Below are the code and all the weights of a small trained network. Each question names an input and a target symbol and asks about switching units off, where a switched-off unit gives its printed mean instead of its output.

import numpy as np


def w(rows, s, z=0):
    codes = np.array(rows[::2]) - 128.0
    scale = np.full(codes.shape[1], s)
    scale[-1] = z or s
    return codes * scale


def f(y):
    return y / 2 * (1 + np.tanh(0.7978845608 * (y + 0.044715 * y**3)))


def softmax(a):
    e = np.exp(a - a.max(-1, keepdims=True))
    return e / e.sum(-1, keepdims=True)


def log_softmax(a):
    a = a - a.max(-1, keepdims=True)
    return a - np.log(np.exp(a).sum(-1, keepdims=True))


def net(x, mask):
    ids = ['αβδζλμσφω'.index(c) for c in x.split()]
    T = len(ids)
    res = E[ids] + P[:T]
    r = res
    for j in range(3):
        rows = slice(2 * j, 2 * j + 2)
        q, k, v = (r @ M[0][rows].T for M in (Q, K, V))
        z = softmax(np.where(np.tri(T) > 0, q @ k.T / 2**0.5, -1e9)) @ v
        o = O[0][rows]
        res = res + np.where(mask[j], z, o[:, -1]) @ o[:, :-1]
    y = f(res @ A[0][:, :-1].T + A[0][:, -1])
    res = res + np.where(mask[3:27], y, B[0][:, -1]) @ B[0][:, :-1]
    return log_softmax(res[-1] @ U[:, :-1].T + U[:, -1])


Q, K, V, O, A, B = {}, {}, {}, {}, {}, {}
E = w([
[197,125,175,229,140,45],'α',
[145,123,204,187,168,187],'β',
[75,190,177,117,126,68],'δ',
[167,109,138,161,164,8],'ζ',
[110,215,85,91,203,62],'λ',
[87,20,90,106,172,157],'μ',
[180,145,184,26,151,164],'σ',
[171,164,79,125,72,136],'φ',
[85,97,151,184,63,137],'ω',
],0.013)
P = w([
[146,101,177,160,175,1],'0',
[153,103,155,156,157,37],'1',
[157,107,145,157,142,70],'2',
[155,115,145,159,130,99],'3',
[154,128,146,156,113,126],'4',
[159,134,141,161,108,155],'5',
[154,148,140,161,102,186],'6',
[153,153,140,159,87,215],'7',
[164,144,151,157,98,197],'8',
],0.0066)
Q[0] = w([
[183,150,118,178,106,83],'h0',
[83,103,149,83,149,154],'h0',
[174,86,201,206,117,60],'h1',
[48,171,41,16,131,165],'h1',
[214,115,213,252,148,50],'h2',
[160,95,149,171,154,100],'h2',
],0.011)
K[0] = w([
[142,158,116,110,79,152],'h0',
[104,94,155,139,177,90],'h0',
[113,133,123,114,81,222],'h1',
[136,136,142,133,163,8],'h1',
[124,127,120,114,95,220],'h2',
[119,107,115,130,118,192],'h2',
],0.014)
V[0] = w([
[146,147,233,166,170,44],'h0',
[186,194,124,131,49,180],'h0',
[198,113,26,57,59,70],'h1',
[2,101,91,226,33,174],'h1',
[126,90,132,56,198,230],'h2',
[189,202,180,164,119,147],'h2',
],0.0056)
O[0] = w([
[59,131,187,126,149,158,254],'h0',
[163,224,121,164,69,96,107],'h0',
[255,173,118,56,128,125,100],'h1',
[99,86,146,126,10,80,98],'h1',
[98,205,155,191,171,77,59],'h2',
[136,91,54,191,137,174,148],'h2',
],0.0066,0.0053)
A[0] = w([
[108,132,94,140,84,190,190],'n0',
[123,110,21,39,220,125,168],'n1',
[130,197,139,223,89,81,110],'n2',
[208,131,208,128,192,144,203],'n3',
[102,183,115,229,179,76,68],'n4',
[98,96,46,113,202,139,202],'n5',
[234,195,24,105,170,99,244],'n6',
[172,157,127,210,185,121,127],'n7',
[89,145,114,169,92,222,192],'n8',
[135,62,152,199,85,129,120],'n9',
[41,201,195,163,103,42,202],'n10',
[163,87,217,116,169,120,177],'n11',
[34,106,216,69,132,137,155],'n12',
[107,103,113,104,174,185,155],'n13',
[81,69,99,55,84,182,253],'n14',
[193,143,93,143,110,143,177],'n15',
[69,38,100,53,136,153,224],'n16',
[150,173,141,5,172,189,153],'n17',
[148,185,155,2,193,184,132],'n18',
[170,106,157,202,158,163,114],'n19',
[82,134,159,135,153,184,112],'n20',
[153,58,147,181,68,103,142],'n21',
[192,132,173,125,41,62,175],'n22',
[123,196,251,102,133,74,191],'n23',
],0.0069,0.0027)
B[0] = w([
[155,131,159,106,128,69,154],'n0',
[94,77,141,112,146,42,189],'n1',
[114,153,89,90,165,66,228],'n2',
[182,138,110,106,110,205,253],'n3',
[88,145,82,140,182,127,205],'n4',
[154,98,147,116,159,95,185],'n5',
[159,95,46,168,68,94,204],'n6',
[113,133,56,141,157,186,218],'n7',
[157,93,168,133,116,58,177],'n8',
[53,63,125,117,99,129,230],'n9',
[96,190,153,162,148,78,249],'n10',
[138,129,150,103,105,188,244],'n11',
[209,158,94,113,97,155,206],'n12',
[137,121,158,86,117,115,176],'n13',
[178,210,121,106,211,81,207],'n14',
[160,103,107,118,105,128,158],'n15',
[181,158,136,88,176,92,223],'n16',
[3,128,80,71,108,136,161],'n17',
[25,117,70,51,89,132,160],'n18',
[114,107,103,164,135,172,218],'n19',
[154,101,141,133,96,128,159],'n20',
[67,81,141,91,60,128,228],'n21',
[142,152,166,64,45,94,223],'n22',
[139,202,164,116,111,166,230],'n23',
],0.0064,0.0045)
U = w([
[149,255,211,124,151,106,198],'α',
[69,69,178,110,59,80,111],'β',
[146,177,73,162,194,150,93],'δ',
[103,148,115,63,115,199,95],'ζ',
[130,134,133,118,130,127,4],'λ',
[184,90,164,96,196,75,126],'μ',
[8,112,34,149,165,88,139],'σ',
[221,125,78,120,77,124,170],'φ',
[149,63,178,168,132,236,168],'ω',
],0.0065,0.0027)

Each question gives the input, a string of symbols that net reads in full, and the target symbol t.
The units are the heads (2 rows each of Q, K, V and O) and the neurons (one row each of A and B). Each row of codes is followed by its name. A weight is (code - 128) times the scale printed after its matrix; where a second scale follows, it is the last column's (O, A, B and U).
mask holds one flag per unit, heads first, then neurons. A switched-off unit (its flag False) gives its mean, the last column of its rows in O or B, instead of its output. The means were averaged over made-up inputs and are rounded, as every weight is.
A unit's drop is (log p(t) with every unit on - log p(t) with that unit switched off) / (log p(t) with every unit on - log p(t) with every unit switched off).
The circuit of an input: a set's keep is (log p(t) with only the set's units on - log p(t) with every unit switched off) / (log p(t) with every unit on - log p(t) with every unit switched off). Starting from the 12 units with the biggest drops (on a tie, the unit counted first), units are removed one at a time, each time the one whose removal leaves the highest keep (on an exact tie, the one counted first), for as long as the keep stays at least 0.8.
units of the circuit, in order: the units of the circuit, biggest drop first
unit that matters most: the unit with the biggest drop
k most important neurons: the k neurons with the biggest drops, biggest first
heads that matter: for each layer, one digit per head in row order, 1 if its drop is at least 0.15 and else 0, layers parted by /
drop when u is switched off: that unit's drop, to one decimal
input α λ ω ω α, target β: units of the circuit, in order => h1, n21, n9
input β σ α σ, target ζ: units of the circuit, in order => n18, n17, n3
input α ζ α, target ω: unit that matters most => h2
input μ α φ μ δ α α μ ω, target β: units of the circuit, in order => h1, n21, n8
input ζ ζ α φ, target φ: units of the circuit, in order => h0, n6, h1
input λ ζ μ δ, target α: heads that matter => 001
input λ μ ω β α φ ζ, target φ: units of the circuit, in order => h0, h1, n6
input ζ ω μ α, target α: units of the circuit, in order => h2, n23
input α α λ α φ, target φ: heads that matter => 100
input α ω α α β α λ, target σ: heads that matter => 010
input β β α α, target σ: heads that matter => 011
input α ζ α μ α α σ, target ζ: heads that matter => 000
input α μ α α σ α α, target δ: 2 most important neurons => n7, n4
input α μ ω ζ, target β: drop when n21 is switched off => 0.2
input α δ β δ ζ, target σ: drop when h0 is switched off => -0.1
input ζ α σ φ φ μ μ, target μ: drop when n16 is switched off => 0.2
input α ω μ δ, target α: 2 most important neurons => n10, n23
